Below are the code and all the weights of a small trained network. Each question names an input and a target symbol and asks about switching units off, where a switched-off unit gives its printed mean instead of its output.

import numpy as np


def w(rows, s, z=0):
    codes = np.array(rows[::2]) - 128.0
    scale = np.full(codes.shape[1], s)
    scale[-1] = z or s
    return codes * scale


def norm(h):
    return h / np.sqrt((h * h).mean(-1, keepdims=True) + 1e-5)


def f(y):
    return y / 2 * (1 + np.tanh(0.7978845608 * (y + 0.044715 * y**3)))


def softmax(a):
    e = np.exp(a - a.max(-1, keepdims=True))
    return e / e.sum(-1, keepdims=True)


def log_softmax(a):
    a = a - a.max(-1, keepdims=True)
    return a - np.log(np.exp(a).sum(-1, keepdims=True))


def net(x, mask):
    ids = ['αβγδεζηθλμξπστφψ'.index(c) for c in x.split()]
    T = len(ids)
    res = E[ids] + P[:T]
    u = 0
    for l in range(3):
        r = norm(res)
        for j in range(2):
            rows = slice(2 * j, 2 * j + 2)
            q, k, v = (r @ M[l][rows].T for M in (Q, K, V))
            z = softmax(np.where(np.tri(T) > 0, q @ k.T / 2**0.5, -1e9)) @ v
            o = O[l][rows]
            res = res + np.where(mask[u + j], z, o[:, -1]) @ o[:, :-1]
        u += 2
        y = f(norm(res) @ A[l][:, :-1].T + A[l][:, -1])
        res = res + np.where(mask[u : u + 4], y, B[l][:, -1]) @ B[l][:, :-1]
        u += 4
    return log_softmax(norm(res)[-1] @ U[:, :-1].T + U[:, -1])


Q, K, V, O, A, B = {}, {}, {}, {}, {}, {}
E = w([
[69,53,122,43,230,138],'α',
[145,177,55,137,119,184],'β',
[105,135,53,98,142,156],'γ',
[114,164,80,159,119,112],'δ',
[89,114,117,89,142,154],'ε',
[141,78,171,111,114,174],'ζ',
[144,124,153,146,194,145],'η',
[100,109,66,100,115,154],'θ',
[201,112,210,74,104,62],'λ',
[116,82,132,88,168,248],'μ',
[95,169,147,112,213,129],'ξ',
[147,175,138,170,193,158],'π',
[95,184,68,172,156,94],'σ',
[145,120,150,135,199,160],'τ',
[95,144,86,144,121,90],'φ',
[42,95,193,96,203,136],'ψ',
],0.018)
P = w([
[171,14,125,254,216,152],'0',
[160,73,95,141,196,141],'1',
[151,93,95,109,179,137],'2',
[139,105,98,100,167,134],'3',
[130,115,101,91,160,134],'4',
[120,119,109,93,154,133],'5',
[111,121,116,92,148,133],'6',
[102,124,121,93,142,133],'7',
[95,123,131,99,136,132],'8',
[89,123,135,102,133,132],'9',
[84,124,143,105,126,131],'10',
[78,122,147,109,121,129],'11',
],0.0091)
Q[0] = w([
[106,147,124,147,87,108],'L0H1',
[203,128,59,213,190,146],'L0H1',
[255,104,129,163,84,146],'L0H2',
[99,205,98,153,67,185],'L0H2',
],0.0087)
K[0] = w([
[144,183,14,82,16,109],'L0H1',
[75,173,75,125,185,189],'L0H1',
[253,95,86,196,109,172],'L0H2',
[115,168,18,132,142,245],'L0H2',
],0.0055)
V[0] = w([
[88,120,49,176,122,237],'L0H1',
[69,167,78,142,180,121],'L0H1',
[254,164,153,83,66,56],'L0H2',
[116,146,224,123,57,82],'L0H2',
],0.007)
O[0] = w([
[183,28,157,204,159,82,157],'L0H1',
[64,122,142,237,214,73,136],'L0H1',
[91,121,242,61,121,254,2],'L0H2',
[182,95,190,92,109,93,64],'L0H2',
],0.0057,0.0083)
A[0] = w([
[173,98,143,96,49,159,127],'L0N1',
[175,112,165,70,142,67,113],'L0N2',
[174,103,50,213,122,125,180],'L0N3',
[129,249,151,153,80,179,255],'L0N4',
],0.012,0.0047)
B[0] = w([
[50,191,129,165,171,138,179],'L0N1',
[81,107,170,157,166,121,142],'L0N2',
[160,152,127,46,101,149,254],'L0N3',
[113,92,114,44,108,4,129],'L0N4',
],0.015,0.0088)
Q[1] = w([
[53,2,95,142,207,101],'L1H1',
[61,42,157,28,63,208],'L1H1',
[154,160,92,79,192,146],'L1H2',
[41,13,59,51,137,139],'L1H2',
],0.0077)
K[1] = w([
[73,69,163,172,197,114],'L1H1',
[135,84,186,120,9,125],'L1H1',
[121,208,140,88,127,77],'L1H2',
[128,132,181,133,129,93],'L1H2',
],0.013)
V[1] = w([
[116,135,100,135,168,107],'L1H1',
[2,80,180,113,130,171],'L1H1',
[44,163,197,22,109,63],'L1H2',
[143,95,188,195,125,117],'L1H2',
],0.0084)
O[1] = w([
[200,203,157,254,108,182,186],'L1H1',
[251,148,20,144,110,130,124],'L1H1',
[55,160,101,165,174,92,164],'L1H2',
[59,168,162,142,27,108,2],'L1H2',
],0.007,0.0059)
A[1] = w([
[121,71,114,119,166,165,109],'L1N1',
[232,91,129,160,143,123,254],'L1N2',
[140,128,127,135,105,105,77],'L1N3',
[252,113,128,99,134,107,162],'L1N4',
],0.014,0.001)
B[1] = w([
[93,179,104,89,217,82,253],'L1N1',
[252,91,78,36,190,143,214],'L1N2',
[89,140,163,108,147,26,100],'L1N3',
[185,141,132,62,81,118,254],'L1N4',
],0.011,0.0048)
Q[2] = w([
[103,200,113,62,208,97],'L2H1',
[83,59,159,136,5,133],'L2H1',
[78,238,129,74,110,122],'L2H2',
[63,166,125,140,193,79],'L2H2',
],0.015)
K[2] = w([
[46,122,248,51,119,108],'L2H1',
[117,143,28,166,168,148],'L2H1',
[108,201,249,76,29,87],'L2H2',
[84,153,200,116,222,53],'L2H2',
],0.011)
V[2] = w([
[228,186,60,84,161,81],'L2H1',
[190,139,163,206,132,103],'L2H1',
[219,235,53,31,135,135],'L2H2',
[91,48,96,204,254,140],'L2H2',
],0.0077)
O[2] = w([
[79,127,96,31,50,94,235],'L2H1',
[119,202,150,181,174,152,70],'L2H1',
[104,91,127,183,156,77,253],'L2H2',
[113,145,246,160,27,187,155],'L2H2',
],0.012,0.011)
A[2] = w([
[142,186,160,73,204,125,91],'L2N1',
[120,141,96,93,195,162,140],'L2N2',
[2,94,117,201,76,149,9],'L2N3',
[61,125,172,134,97,70,69],'L2N4',
],0.0097,0.0016)
B[2] = w([
[141,109,137,165,99,37,239],'L2N1',
[90,75,99,104,51,118,254],'L2N2',
[230,133,93,250,85,48,236],'L2N3',
[20,82,112,192,188,196,228],'L2N4',
],0.011,0.0034)
U = w([
[159,95,74,60,126,82,223],'α',
[6,81,160,103,167,88,126],'β',
[73,105,98,235,90,90,148],'γ',
[171,86,138,154,168,144,83],'δ',
[113,174,166,109,70,121,62],'ε',
[137,201,136,136,108,93,4],'ζ',
[168,179,126,156,190,120,65],'η',
[109,131,241,136,177,135,225],'θ',
[138,90,85,146,165,196,17],'λ',
[151,154,74,148,92,154,13],'μ',
[117,140,120,107,110,165,14],'ξ',
[142,144,173,120,59,108,41],'π',
[187,89,156,158,158,134,89],'σ',
[115,125,115,114,73,181,38],'τ',
[179,143,187,133,125,97,81],'φ',
[114,187,128,143,154,165,167],'ψ',
],0.014,0.004)

Each question gives the input, a string of symbols that net reads in full, and the target symbol t.
The units are the heads (2 rows each of Q, K, V and O) and the neurons (one row each of A and B). Each row of codes is followed by its name. A weight is (code - 128) times the scale printed after its matrix; where a second scale follows, it is the last column's (O, A, B and U).
mask holds one flag per unit, layer by layer, with each layer's heads first. A switched-off unit (its flag False) gives its mean, the last column of its rows in O or B, instead of its output. The means were averaged over made-up inputs and are rounded, as every weight is.
A unit's drop is (log p(t) with every unit on - log p(t) with that unit switched off) / (log p(t) with every unit on - log p(t) with every unit switched off).
The circuit of an input: a set's keep is (log p(t) with only the set's units on - log p(t) with every unit switched off) / (log p(t) with every unit on - log p(t) with every unit switched off). Starting from the 12 units with the biggest drops (on a tie, the unit counted first), units are removed one at a time, each time the one whose removal leaves the highest keep (on an exact tie, the one counted first), for as long as the keep stays at least 0.8.
units of the circuit, in order: the units of the circuit, biggest drop first
top k neurons: the k neurons with the biggest drops, biggest first
top k neurons in layer l: the k neurons of layer l with the biggest drops, biggest first
heads that matter: for each layer, one digit per head in row order, 1 if its drop is at least 0.15 and else 0, layers parted by /
input ξ ξ ζ ζ ξ σ ξ ε ε, target β: units of the circuit, in order	[L2H2 L0N3]
input γ σ ζ ψ ψ ψ ξ ζ ζ σ ξ, target β: top 2 neurons in layer 0	[L0N1 L0N3]
input ζ ζ ζ ζ α β σ ζ λ, target θ: units of the circuit, in order	[L0N2 L2H1 L2H2]
input σ λ ψ δ ζ, target ψ: top neuron	[L0N1]
input ζ ψ ξ ζ π ξ σ φ ζ φ, target β: units of the circuit, in order	[L0N3 L1H1 L1N4 L1N2]
input ψ π ζ ε ψ ζ ψ, target γ: units of the circuit, in order	[L2H2 L0N3 L1H1]
input φ ξ λ ξ, target θ: units of the circuit, in order	[L2H1 L0N3 L0N2 L2H2]
input ξ ζ ψ ψ ζ ξ ζ ξ, target γ: top 2 neurons	[L0N3 L1N4]
input ξ φ π ζ ζ, target β: heads that matter	01 / 10 / 00
input ζ ψ η φ ζ ζ π ξ ζ η, target β: top 2 neurons	[L0N2 L0N4]
input ξ σ ξ σ ζ ζ σ, target γ: heads that matter	11 / 10 / 01
input μ ζ σ ψ λ φ, target ε: heads that matter	11 / 10 / 11
input ζ ξ ζ σ σ, target β: top 2 neurons	[L0N3 L1N2]
input ζ ζ μ ζ π ψ φ δ ψ λ σ, target ζ: heads that matter	11 / 10 / 11
input ψ π ζ ξ ζ ψ λ ψ φ, target ε: top 3 neurons in layer 1	[L1N4 L1N1 L1N2]
input π φ ζ π β α ζ ζ σ ξ ζ ψ, target α: heads that matter	10 / 10 / 00
input θ ζ ζ, target β: heads that matter	10 / 00 / 00
input ζ β α ψ ξ δ π φ η ξ ξ, target γ: top neuron	[L1N4]
input ζ τ ψ ζ σ σ, target β: top 3 neurons	[L0N3 L1N2 L1N4]
input ζ ζ ψ ζ λ, target θ: heads that matter	01 / 00 / 10
input ψ ζ ζ λ σ π, target φ: top 3 neurons	[L0N1 L0N2 L0N3]
input γ λ ξ π ψ, target γ: top neuron in layer 2	[L2N2]
input η φ σ ξ η σ η φ, target β: heads that matter	10 / 11 / 10
input ζ ζ ζ π ζ ξ ζ ζ ξ η ζ ψ, target α: top 4 neurons	[L0N1 L0N3 L1N2 L0N4]
input ζ ξ ζ ζ σ π ξ, target β: top 4 neurons	[L0N1 L0N2 L1N4 L2N3]
input λ ζ φ ζ μ, target λ: top 2 neurons	[L0N3 L0N2]
input τ π ζ π λ π μ, target λ: top 2 neurons	[L0N1 L0N3]
input ζ λ ζ ψ ε ψ ξ, target η: top 2 neurons	[L0N3 L0N2]
input ε η ζ ψ γ ψ τ α δ ζ ε, target β: top 3 neurons in layer 0	[L0N2 L0N1 L0N4]
